Below are the code and all the weights of a small trained network. Each question names an input and a target symbol and asks about switching units off, where a switched-off unit gives its printed mean instead of its output.

import numpy as np


def w(rows, s, z=0):
    codes = np.array(rows[::2]) - 128.0
    scale = np.full(codes.shape[1], s)
    scale[-1] = z or s
    return codes * scale


def norm(h):
    return h / np.sqrt((h * h).mean(-1, keepdims=True) + 1e-5)


def f(y):
    return y / 2 * (1 + np.tanh(0.7978845608 * (y + 0.044715 * y**3)))


def softmax(a):
    e = np.exp(a - a.max(-1, keepdims=True))
    return e / e.sum(-1, keepdims=True)


def log_softmax(a):
    a = a - a.max(-1, keepdims=True)
    return a - np.log(np.exp(a).sum(-1, keepdims=True))


def net(x, mask):
    ids = ['ΔΛΣΩβζηθψ'.index(c) for c in x.split()]
    T = len(ids)
    res = E[ids] + P[:T]
    u = 0
    for l in range(2):
        q, k, v = (norm(res) @ M[l].T for M in (Q, K, V))
        z = softmax(np.where(np.tri(T) > 0, q @ k.T / 3**0.5, -1e9)) @ v
        res = res + np.where(mask[u], z, O[l][:, -1]) @ O[l][:, :-1]
        u += 1
        y = f(norm(res) @ A[l][:, :-1].T + A[l][:, -1])
        res = res + np.where(mask[u : u + 4], y, B[l][:, -1]) @ B[l][:, :-1]
        u += 4
    return log_softmax(norm(res)[-1] @ U[:, :-1].T + U[:, -1])


Q, K, V, O, A, B = {}, {}, {}, {}, {}, {}
E = w([
[215,214,246,192],'Δ',
[142,171,27,111],'Λ',
[150,93,94,96],'Σ',
[119,102,189,79],'Ω',
[124,150,83,81],'β',
[88,144,92,138],'ζ',
[81,108,164,88],'η',
[166,131,76,59],'θ',
[141,104,75,156],'ψ',
],0.012)
P = w([
[74,58,237,168],'0',
[41,135,64,63],'1',
[27,146,85,64],'2',
[29,162,87,70],'3',
[33,175,40,114],'4',
[82,188,4,125],'5',
],0.0034)
Q[0] = w([
[157,117,85,197],'L0H0',
[151,108,88,121],'L0H0',
[135,255,91,93],'L0H0',
],0.0084)
K[0] = w([
[105,47,193,113],'L0H0',
[134,2,50,149],'L0H0',
[175,239,249,122],'L0H0',
],0.0064)
V[0] = w([
[190,181,121,196],'L0H0',
[224,2,87,107],'L0H0',
[107,51,117,193],'L0H0',
],0.0069)
O[0] = w([
[78,236,167,108,77],'L0H0',
[27,101,213,3,7],'L0H0',
[44,90,39,118,11],'L0H0',
],0.0046,0.0019)
A[0] = w([
[129,147,115,129,4],'L0N0',
[164,84,205,66,158],'L0N1',
[138,182,118,134,84],'L0N2',
[254,230,183,205,200],'L0N3',
],0.0063,0.0029)
B[0] = w([
[98,85,156,91,100],'L0N0',
[182,161,55,151,156],'L0N1',
[115,87,202,89,140],'L0N2',
[143,146,254,191,252],'L0N3',
],0.0082,0.0036)
Q[1] = w([
[57,191,2,113],'L1H0',
[109,102,114,228],'L1H0',
[159,159,43,55],'L1H0',
],0.0084)
K[1] = w([
[201,131,246,137],'L1H0',
[127,143,148,42],'L1H0',
[97,158,223,164],'L1H0',
],0.013)
V[1] = w([
[25,253,71,126],'L1H0',
[164,190,145,1],'L1H0',
[211,145,70,167],'L1H0',
],0.0089)
O[1] = w([
[94,178,53,155,190],'L1H0',
[206,140,68,58,170],'L1H0',
[76,249,199,72,251],'L1H0',
],0.011,0.0025)
A[1] = w([
[96,18,45,122,11],'L1N0',
[114,9,228,92,93],'L1N1',
[124,88,88,188,37],'L1N2',
[133,46,254,187,4],'L1N3',
],0.0071,0.0013)
B[1] = w([
[57,43,199,97,179],'L1N0',
[219,145,71,226,238],'L1N1',
[86,172,139,74,103],'L1N2',
[142,210,1,123,251],'L1N3',
],0.0081,0.0018)
U = w([
[139,172,229,170,254],'Δ',
[91,223,58,103,132],'Λ',
[138,68,135,104,132],'Σ',
[224,111,149,125,52],'Ω',
[80,197,212,26,56],'β',
[2,188,156,166,52],'ζ',
[151,115,74,229,25],'η',
[167,135,123,25,67],'θ',
[47,88,125,143,241],'ψ',
],0.011,0.0033)

Each question gives the input, a string of symbols that net reads in full, and the target symbol t.
The units are the heads (3 rows each of Q, K, V and O) and the neurons (one row each of A and B). Each row of codes is followed by its name. A weight is (code - 128) times the scale printed after its matrix; where a second scale follows, it is the last column's (O, A, B and U).
mask holds one flag per unit, layer by layer, with each layer's heads first. A switched-off unit (its flag False) gives its mean, the last column of its rows in O or B, instead of its output. The means were averaged over made-up inputs and are rounded, as every weight is.
A unit's drop is (log p(t) with every unit on - log p(t) with that unit switched off) / (log p(t) with every unit on - log p(t) with every unit switched off).
The circuit of an input: a set's keep is (log p(t) with only the set's units on - log p(t) with every unit switched off) / (log p(t) with every unit on - log p(t) with every unit switched off). Starting from all 10 units, units are removed one at a time, each time the one whose removal leaves the highest keep (on an exact tie, the one counted first), for as long as the keep stays at least 0.8.
circuit, biggest first: the units of the circuit, biggest drop first
top k neurons: the k neurons with the biggest drops, biggest first
k most important neurons of layer l: the k neurons of layer l with the biggest drops, biggest first
input Δ η Σ, target Σ: 2 most important neurons of layer 1 -> [L1N0 L1N1]
input θ Ω η Λ, target θ: circuit, biggest first -> [L1H0 L0H0 L0N1 L0N3]
input Λ θ Δ η, target η: circuit, biggest first -> [L1N1 L1H0 L0N3]
input Ω ζ η, target Ω: top 2 neurons -> [L0N3 L1N1]
input β ψ Λ, target β: circuit, biggest first -> [L1H0 L0H0]
input Λ ζ η, target Λ: top neuron -> [L0N3]
input β ζ Ω Σ, target β: circuit, biggest first -> [L0N1 L0H0 L1H0 L0N3]
input Δ Λ Ω Λ ζ ζ, target ζ: top 2 neurons -> [L0N3 L1N1]
input β Λ ψ, target β: circuit, biggest first -> [L0H0 L1H0]
input θ ψ Λ ψ, target θ: circuit, biggest first -> [L1H0 L0H0 L0N1]
input ψ β Σ Λ, target ψ: top 2 neurons -> [L1N0 L0N1]
input θ η Ω, target θ: circuit, biggest first -> [L0N1 L0H0]
input η ζ θ, target η: circuit, biggest first -> [L1H0 L1N1]
input Σ Λ β, target Σ: circuit, biggest first -> [L0H0 L1H0]
input θ Λ Λ ζ, target θ: circuit, biggest first -> [L1H0]
input θ η Λ, target θ: top 2 neurons -> [L0N3 L0N1]
input Ω β θ Λ, target Ω: top 2 neurons -> [L1N1 L0N1]
input ψ Λ η β, target ψ: top 2 neurons -> [L1N0 L0N1]
input ζ Δ Δ Λ Δ Λ, target Δ: top 2 neurons -> [L0N3 L1N3]
input θ Λ θ Λ η Σ, target θ: top 2 neurons -> [L0N3 L0N1]
